Below is a small trained network, with its code and all its weights. Each question gives an input and a class and asks what happens when units are switched off, that is, made to give their printed mean instead of their output.

import numpy as np


def w(rows, s, z=0):
    codes = np.array(rows[::2]) - 128.0
    scale = np.full(codes.shape[1], s)
    scale[-1] = z or s
    return codes * scale


def norm(h):
    return h / np.sqrt((h * h).mean(-1, keepdims=True) + 1e-5)


def f(y):
    return y / 2 * (1 + np.tanh(0.7978845608 * (y + 0.044715 * y**3)))


def log_softmax(a):
    a = a - a.max(-1, keepdims=True)
    return a - np.log(np.exp(a).sum(-1, keepdims=True))


def net(x, mask):
    res = np.array(x, float).reshape(1, 7) / 4 @ E
    u = 0
    for l in range(2):
        y = f(norm(res) @ A[l][:, :-1].T + A[l][:, -1])
        res = res + np.where(mask[u : u + 8], y, B[l][:, -1]) @ B[l][:, :-1]
        u += 8
    return log_softmax(norm(res)[-1] @ U[:, :-1].T + U[:, -1])


A, B = {}, {}
E = w([
[60,204,194,40,82,124,115,57],'x0',
[104,165,126,166,137,114,199,180],'x1',
[206,166,119,17,165,105,90,115],'x2',
[64,61,2,124,121,167,98,131],'x3',
[106,172,67,179,205,187,150,18],'x4',
[93,22,151,95,139,172,211,60],'x5',
[130,41,169,174,87,34,122,90],'x6',
],0.0086)
A[0] = w([
[140,113,89,102,132,141,40,147,59],'0.n0',
[96,182,130,141,116,122,69,153,46],'0.n1',
[139,81,139,22,94,123,159,146,102],'0.n2',
[90,140,164,185,77,114,249,97,79],'0.n3',
[154,125,180,110,67,98,92,125,51],'0.n4',
[158,46,161,200,142,106,198,175,96],'0.n5',
[187,170,132,136,156,137,141,51,3],'0.n6',
[151,69,148,168,99,117,134,107,13],'0.n7',
],0.012,0.0041)
B[0] = w([
[101,87,143,73,82,136,255,170,180],'0.n0',
[193,112,146,171,118,96,167,150,165],'0.n1',
[88,86,120,72,180,179,30,160,219],'0.n2',
[48,89,144,23,227,78,160,177,217],'0.n3',
[104,228,110,201,104,191,50,81,195],'0.n4',
[232,137,142,151,112,64,238,89,255],'0.n5',
[101,100,217,136,179,135,217,138,174],'0.n6',
[188,75,155,141,56,111,144,66,159],'0.n7',
],0.0092,0.0059)
A[1] = w([
[169,180,89,168,150,167,125,218,149],'1.n0',
[50,97,213,144,106,64,100,51,55],'1.n1',
[113,136,55,135,143,186,209,154,136],'1.n2',
[61,135,44,169,175,204,226,86,121],'1.n3',
[176,200,171,33,212,148,129,26,30],'1.n4',
[139,89,8,141,109,177,143,36,56],'1.n5',
[104,225,129,87,83,106,123,165,213],'1.n6',
[98,119,117,139,76,137,142,76,4],'1.n7',
],0.011,0.0037)
B[1] = w([
[89,129,173,180,34,99,55,24,214],'1.n0',
[41,185,157,93,34,127,10,90,193],'1.n1',
[130,56,179,117,132,73,110,34,221],'1.n2',
[150,135,182,160,140,205,2,74,250],'1.n3',
[187,55,29,209,210,150,182,134,255],'1.n4',
[212,202,226,209,31,59,90,96,184],'1.n5',
[218,127,133,178,13,54,139,153,228],'1.n6',
[174,92,118,130,125,88,68,156,120],'1.n7',
],0.0095,0.0068)
U = w([
[149,160,173,175,54,125,79,98,183],'0',
[146,132,46,90,157,188,118,185,1],'1',
[13,130,123,45,111,136,113,169,94],'2',
[112,68,137,137,202,181,134,84,137],'3',
[177,102,120,160,119,71,249,153,188],'4',
],0.02,0.0048)

Each question gives the input, the list of numbers given to net, and the class t.
The units are the neurons (one row each of A and B). Each row of codes is followed by its name. A weight is (code - 128) times the scale printed after its matrix; where a second scale follows, it is the last column's (A, B and U).
mask holds one flag per neuron, layer by layer. A switched-off neuron (its flag False) gives its mean, the last column of its row in B, instead of its output. The means were averaged over made-up inputs and are rounded, as every weight is.
A unit's drop is (log p(t) with every unit on - log p(t) with that unit switched off) / (log p(t) with every unit on - log p(t) with every unit switched off).
The circuit of an input: a set's keep is (log p(t) with only the set's units on - log p(t) with every unit switched off) / (log p(t) with every unit on - log p(t) with every unit switched off). Starting from the 12 units with the biggest drops (on a tie, the unit counted first), units are removed one at a time, each time the one whose removal leaves the highest keep (on an exact tie, the one counted first), for as long as the keep stays at least 0.8.
units of the circuit, in order: the units of the circuit, biggest drop first
most important unit: the unit with the biggest drop
k most important neurons: the k neurons with the biggest drops, biggest first
top k neurons in layer l: the k neurons of layer l with the biggest drops, biggest first
drop when u is switched off: that unit's drop, to one decimal
input [5,-1,2,7,3,2,-5], class 0: units of the circuit, in order => 1.n5
input [-6,-5,8,5,6,3,-8], class 0: 3 most important neurons => 1.n5; 0.n3; 1.n3
input [-7,0,3,1,-7,-6,5], class 4: 3 most important neurons => 0.n5; 1.n3; 1.n1
input [-4,-3,-3,-3,8,3,7], class 4: 4 most important neurons => 0.n5; 0.n7; 0.n4; 0.n2
input [1,5,-1,-7,8,-3,-5], class 3: units of the circuit, in order => 1.n3; 1.n4
input [2,3,1,-4,-5,5,-4], class 2: 2 most important neurons => 0.n2; 0.n5
input [3,-7,2,8,-5,7,2], class 2: 2 most important neurons => 0.n2; 1.n4
input [2,7,-2,1,5,3,5], class 3: 3 most important neurons => 0.n3; 0.n5; 1.n3
input [-8,-4,4,1,4,-2,-4], class 0: 2 most important neurons => 0.n3; 1.n5
input [-1,-7,-2,-1,-8,4,-5], class 2: 2 most important neurons => 1.n4; 0.n2
input [-7,5,5,-7,4,5,-7], class 3: 2 most important neurons => 1.n3; 1.n6
input [-3,-7,-2,-7,1,3,-7], class 3: 2 most important neurons => 0.n5; 1.n6
input [6,4,-7,-1,-6,-2,-4], class 2: top 3 neurons in layer 1 => 1.n4; 1.n3; 1.n5
input [4,0,8,2,4,-1,-3], class 4: most important unit => 1.n4
input [2,-6,-3,-2,-5,3,-1], class 2: 2 most important neurons => 0.n2; 1.n5
input [-4,2,-7,3,-5,3,-8], class 0: top 2 neurons in layer 1 => 1.n0; 1.n4
input [4,6,-6,-6,7,-3,3], class 2: 2 most important neurons => 0.n3; 1.n1
input [3,8,7,-6,4,3,-3], class 4: top 2 neurons in layer 0 => 0.n2; 0.n4
input [-3,-1,-7,-1,0,-2,6], class 4: drop when 0.n5 is switched off => 1.5
input [5,-4,-1,-7,2,-2,-5], class 4: units of the circuit, in order => 1.n4
input [-5,-5,-6,-3,-3,-2,-2], class 4: drop when 0.n5 is switched off => 0.3
input [-4,6,-3,4,7,-3,1], class 0: drop when 1.n5 is switched off => 0.2
input [7,6,3,5,-1,0,7], class 2: drop when 0.n6 is switched off => 0.0
